[ 11  -5 -27 -22   2  -6 -21  19  10   4   1 -10  -1  -3  -1   7   6  27
   6  18  -5  19 -16   6 -16 -16 -15  10 -18 -28  16  -6]	gudu
[ 30   1 -24 -16   5 -13  -2 -15  28  -9   4 -13  15 -16   9  14   5  33
   1  10  -4   4  10   0 -16  -1  -6   2 -14 -14  -3  -7]	gudu
[ 13   3 -17  -2   3  -9  -5 -16   7  -3  10 -22  13 -15  -2  16   6  32
  12   0 -14  14 -11   4 -10  -4   0  -8 -10   0  -3  -4]	gudu
[ 10   4 -10  -2   6   9  -8   4  -5  -6   2  -3   8  -1   2   7  10  16
  12  10 -11  -2  15   6   1  -7  -8   4  -3  -3  -9   1]	tede
[-11   2 -12  -7   4  -4  -3  -6 -12  12  -3   6  -7  -6  -7  15   3  -5
  -4  18 -13  26 -36   6  -7   8 -25   0  -1  11 -10  -2]	ketul
[ -4  -2 -14   7   0  -4   2  -6   1   9   0 -10  -2  -8  -2   8   0  -4
 -12   4 -10   6  -5   4   0  11 -20 -20 -11  16   5  -8]	tede
[ 16 -15 -17 -14  -1   1  10   9   5 -13  19  -7   5  -2   1   5  14  16
  14 -18 -17   5  22   6  -7   6  -8   6 -12 -16  16  -4]	gudu
[-24   6 -14  22   7  16   6  -9   2  -6  23  -6   6  -7  -3  39  14  31
  15  -6 -18  22 -26 -17 -13 -23  -3  -6  -5  -3   5  -7]	gudu
[ 23  -1 -16   5   6   1   1   7  -1  -9  -3  -5  30  -1  -2  10   5  16
  -3  14  -7  -1   3   3  -5  -5   7  10  -3   0   0  -5]	gudu
[ 22  -4 -14  -3   3 -11   5  10  10  -9   9 -15   4  -6   0   6   3  32
   5  15   3  -4  16 -11  -2 -10  10   0  -6  -6   0   1]	tede
[ 32  -5 -20  -4   7 -11 -11 -17  -5  10   1 -12   8 -12  -4  11   6  24
  18   0  -9  -8  13   8  -1  17 -10  -7  -7   9  -4  -2]	tede
[ 10   3  -4   6   8  16  -5 -16  -9   0   8 -10  -1  -7  -9  16   9  23
  21 -18  -8  11   0   3  -8  -4 -17 -13   2   1  -5  -2]	gudu
[ 54  10  -1 -42   8 -16 -13  -1   6   9   0  -1 -15 -13 -12 -19  10  31
  13  -8   1  20  10  33  -9   9 -25   7  13 -10  -5  -1]	ketul
[  5   8   6  18  10  26  -8   3  16 -13  -4   0  -6   1  -3   5  12   8
  -8  21   6   4   9 -15  -1 -14  18  19   8  -4  -7  -1]	ketul
[ 14  12   6   7   6   4  -2  -3  10  -3 -12   9  -2  -6  -4   7   7  19
  -2  19  -7  10  -7  -3   7 -24   1  20   5  -5  -8  -2]	ketul
[ 20  -1 -13  -8  11   1   7  -2  -5   0  -1 -11   6  -9   3   7  15   0
  17   9   3 -12  26   5   8  11 -17 -12  -4   3  -1   1]	tede
[  6  11 -10 -16   4  -7  -3   3  13  -7   3  -4   6   8  18  -3   9  23
   9  23   0  15 -18   7 -11   3  -1  12 -13 -16  -2  -1]	ketul
[ -9   7   0  -3   5   1   7   7   6  -5  -4   0   0   2  -6   6   4  18
  -7  28  -7  11 -36   6  -1 -15  -4  11  -4  -7  -2  -1]	ketul
[ 19   2 -13   4   6  -5  -1  21   3 -11   7 -14 -10  -2   3   3  13  52
  -5 -20  -3   8   1   1 -13 -17  -6  -2  -9 -29  26  -5]	gudu
